Each row is followed by its class. Each block has new classes.
[ -1   3   7  -1   4 -11  -1  -3  -2   0  -7  -4   7  -1   9   0  -1  10
   5  -9  -5  -6  -3  -1 -11  -1   0   5   4   0  -4  -3 -21   7 -15   0
   4   9  -7   1  19   1   8]	(23)
[  3  -8 -18  -1  -7  -7   4  -2  -4   3 -13  -5  -4  -3  53  18  11 -21
  -9  -6   4  17 -13   8  -8   1 -17  -5   6   4 -18   3   8  -6 -24 -19
  53  44 -11   5  38  -4 -17]	(23)
[ -2  -1  19  -7  11  15  10  17  -6   3  -8 -12  -3  12  65  28   9  -8
 -45  -9   2  -8  45  -2  -8  -2 -15   1  -2   1   9  23  30  14  21   8
  -8 -12  10   5  11  34  27]	(23)
[  1  -5  -3   5   0  -8   6  -3   7   4  -8  -1   6 -11  32  -4   2  -5
  12  -8  -4  22 -12 -12 -10   4 -12  -4   6  -1  -7   0 -10  -2 -16 -16
  35  25 -15   7  19 -11 -12]	(26)
[ -4  -4  -8   0  -4 -11   0  -2 -11   1 -15   1   3   1  28  24   6  -8
 -11  -3   2  -1 -10  22  -9   0  -3   0   6   6 -18  -7 -10  -7 -31 -11
  30  20 -14   0  50  -1   5]	(26)
[ -3   0   8  -4   6  -8   1  -2  -1   1 -10  -8  10  -3  29   5   9   5
  -4 -14  -7 -10   2  -4 -16  -1  -2  11   4   3  -6   3 -20  13 -16   1
  13  25  -6   4  28  10   7]	(23)
[  0  -2  -2  -3   1  -6   0  -5  10   2  -4  -4   5  -4  35  -8   8  -8
   6 -12  -5  14  -5 -18 -10   2 -11   5   0  -1  -6   8  -5   6  -4  -8
  29  40  -3   6  11  -1 -14]	(26)
[ -4   0   7  -2   5 -14   7   2  -4   1 -19 -11  12   2  61  20  11  -1
  -7 -17  -6  -4   2   3 -21   0  -8   8   9   4 -17   2 -23  11 -34 -10
  32  31 -16   2  59   9  12]	(23)
[ -1  -4  -5  -1  -2  -8  -2  -2 -10   0 -10  -3   2  -1  26  15   8  -7
 -11  -5   2 -11  -7  12  -7  -2  -2   6   2   6 -15  -2  -7   2 -23  -3
  23  31  -4   1  35   4  -2]	(26)
[  3  -7 -15   0  -4  -5   0  -4   2   2  -9  -3  -1  -5  37  10   8 -18
  -4  -4   4  14 -14   3  -4   3 -14   0   4   4 -16  -2   7 -10 -21 -16
  48  44 -10   4  28  -7 -19]	(23)
[  2  -5  -5  -1  -1 -14   5  -4   5   3 -13  -5   9  -5  52   2  11 -11
   2 -16  -3  18 -10 -14 -13   3 -14   3   5   1 -12   2  -8   3 -20 -19
  47  43 -12   7  28  -3 -10]	(26)
[ -1  -1  -1   1  -2 -17   2  -9  -3   3 -13  -4  13  -4  25   6   8  -3
   6 -11  -6   0 -12   2 -12   0  -1   5   6   1 -14  -3 -27   4 -32 -10
  27  30 -13   3  41  -3   2]	(23)
[  1  -5  -3  -1   1  -8   6  -2   3   4  -8  -5   8  -3  46   4   9  -6
   2 -13  -5  16  -4 -11 -12   2 -14   2   5   0  -9   7  -6   3 -14 -15
  36  33 -11   3  27  -1  -9]	(26)
[ -2  -3 -12  -2  -4 -16  -2  -5 -12   1 -21 -11   6  -4  63  29  19 -13
 -18 -14  -1  -6 -16  18 -16   0  -6   7   7   9 -30  -4 -15   0 -48 -15
  55  61 -15   3  73   3  -7]	(26)

Each row is followed by its class.
[ -6   9  11   2  -2   0  19  -4   2 -13   2   5  -5  11 -18  11  -5  -2
 -13  -2  13  -8 -11   3  -4   7  -9   0  -5 -10  -5   0  -6  -5  -3  -5
  -9   5   3  11  -7  -2  -4]	F
[ -3   7   8  -1   3   2 -15  -3   4 -13  -8   1  -6 -13  -6   2 -11  -4
  -6   0   5   5  -8   8 -10  -1   3   0   7 -18 -11  -5  -4   1  -4   6
 -25   8 -10  10  -2   3  20]	K
[ -6  12   6  -1   1   2  10  -1   4 -17  -2   4  -9   8 -16  16  -2  -1
  -6 -11   6  -4  -1   4 -10   4  -9  -6  -7 -16   1   8   1  -5  -4   1
  -7   7   4   6  -2  -6  -3]	F
[  5   1   4  13  -1   0 -34   7   0  -8  -1   3   0 -17   1  10   1  -1
   1   9   1   8  -5   2  -7   2   7   1  -6  -5 -12  -6   0  -3  -4   5
 -12   1 -10  -5  -3   6  -1]	K
[ -6  15  15   8  -1   1  -1  -1   1 -14  -2   9  -9   1 -26   2  -7  -3
 -10  -1   9  -5  -5   1 -11  10  -9  -2  -1 -17  -8 -11  -1 -11  -3   3
 -16   4  -4   8  -4   0   0]	F
[ -7   9   7   2   1   0  15  -3   3 -10  -5   3  -5   4 -17   7  -3   0
  -6  -3   8  -3 -11   4  -8   4  -8  -3  -2 -13  -5   2   1  -4  -2   2
 -16   7   0  13  -2  -3   1]	F
[ -3   8   2   6   0   1   7  -3   2 -11  -7   1  -1  -6 -21  14  -4  -1
 -11  10  12   8 -21   5  -7   6 -27   3  -4 -14 -14  -8  -8  -1   2  -2
 -33   4  -7  10   1   3   2]	K
[ -7   4  18   4  -3  -2  14  -3   1 -15   2   3  -3   4 -18  12  -1   2
  -9  -2   7  -5 -10   1  -4  -2  -6  -3 -13 -10  -3  15   2  -5  -2   0
  -6   5   1  11  -4  -2  -8]	F
[  3  -1 -18  -6   3   6 -21  -2   2 -13  -5  -4   1 -10   3  15  -6   3
  -9   7   5   7  -6   5  -4   0   1   0   3 -11 -12   3 -12   2  -1  -6
 -13   4  -7   2   4   5   6]	K
[ -9   8  13  -1  -2   7  12 -10   5 -16  -2   5  -8   7 -20  16  -4  -2
 -12  -9   8 -10  -9   2 -11   6  -7  -6  -7 -20   0   7  -2  -4  -4   0
  -9   9   1   6  -2  -3  -2]	F
[ -3   5   7  -9   5   2  -3  -3   6 -22  -2  -5  -4  -2  -6  35  -6  -3
 -15   0   5  -3  -8   4  -8   0   4  -7 -10 -17  -2  31   0  -5  -3  -7
  -8  13   2  14  -1  -3  -3]	F
[ -8   4  17   4  -1   3  11  -3   3  -7   0   3  -5   4 -18  10  -2   4
  -9  -8   7 -10  -5   0  -7   7  -8  -7  -8 -16   1   5   0  -4  -3  -2
  -1   7   0   6  -4  -1  -6]	F
[-12  -1   6  -4   1   3  12  -6   6 -14  -6   3  -7  -1 -16   7  -4   3
  -9 -14   7  -9  -8   5  -6   3  -8  -5  -3 -25   3  -1  -7  -1  -2   1
  -9   8  -6  13  -5   3  14]	F
[ -9   5  10  -1   2   2   3  -3   5 -18  -3   3  -7  -2 -12  14  -4   3
  -8 -10   7  -6  -9   1  -8   0  -5  -5  -4 -23   1   4  -3  -5  -3  -1
 -11   8  -5  11  -6   0   8]	F
[ -5  18   7   2   0   0  24  -3   2 -14   0  11  -7  15 -14  14  -2  -1
  -4  -2   8  -2 -10   2  -9   5  -9   2  -7  -4  -3   2  -2  -5   2   1
  -4   4   6   9   0  -6  -5]	F
[ -7   6  12   8  -1   2  18  -3   3 -11  -3   8  -6   5 -19  18   1   4
  -6   0  10  -2 -20   2  -7   4  -8  -1 -14 -14  -4   0  -2  -5  -3  -2
 -12   4  -3  10  -3  -3  -2]	F
[ -8   7   4  -6   2   3  -7  -3   5 -17  -4   2  -6  -2 -14  13  -3  -1
  -9 -15   4 -12   0 -13  -9   3  -3  -8   2 -22   5   6  -1  -4  -7  -2
  -3   7  -1   5  -2   1   2]	F
[ -8  18  26  15  -4  -4  13  -2   0 -19  -2  10  -9   5 -27  19  -7   0
  -9   3  14  -2 -17   6 -12  11  -7   1 -11 -15 -14   0   0 -11  -4   7
 -19   8   1  13  -4  -5  -6]	F
[-12  15  20  11  -2   1  18  -6   4 -18  -7   6  -8   1 -36  16 -13  -1
 -14  -1  14  -2 -21   5 -16   9  -8  -2  -6 -24 -13  -3   0  -8  -3   5
 -29  11  -4  19  -8  -4   2]	F
[ -5  12  11   6  -3  -1  12   1   1 -13   2  10  -8  11 -10  11  -1   0
  -3  -6   9  -8  -4  -2  -9   6  -7  -2  -7  -3   0   4   2  -6  -3   1
   7   2   6   3  -3  -4  -9]	F
[  1   5  -1   6  -6   2 -11   0   1  -5  -5  -1   1 -12 -13   3  -8  -3
   0  10   5   9 -14   4  -5   3   2   2   5 -10 -16  -4  -6  -1   0   5
 -30   4  -8   7  -1  -1   5]	K
[ -8   6   9   1   0   0  12  -2   3 -10   1   3  -4   4 -16  11  -2   1
 -12  -7   5  -8  -4   0  -5   5  -2  -6  -5 -13   1   6   0   0  -3  -3
  -1   5   2   6  -1  -2  -4]	F
[ -5   6   9   4  -3   2   1  -7   1 -14   0   7  -4   5  -9   6  -5  -2
  -8  -6   5  -9  -3   1  -2   5  -8  -4   0 -11  -1   1  -4  -4  -2  -3
   2   2   0   4  -2   3  -1]	F
[ -3  11  10  12   2   2 -12   1   2 -19  -2   2  -4  -7 -11  24  -6  -1
 -10   6   6   2 -13   5 -12   4   0   0 -11 -14 -14   7   0  -4  -4   2
 -19   8  -8  10  -5  -1  -3]	K
[ -4  10   8   6   1  -1  21  -1   1  -4  -2   7  -4   8 -14   9   0   1
  -1  -3   6  -1 -10   1  -6   4  -7   1  -6  -4   0  -2   2  -4   0   3
  -9   3   3   7   0  -6  -1]	F
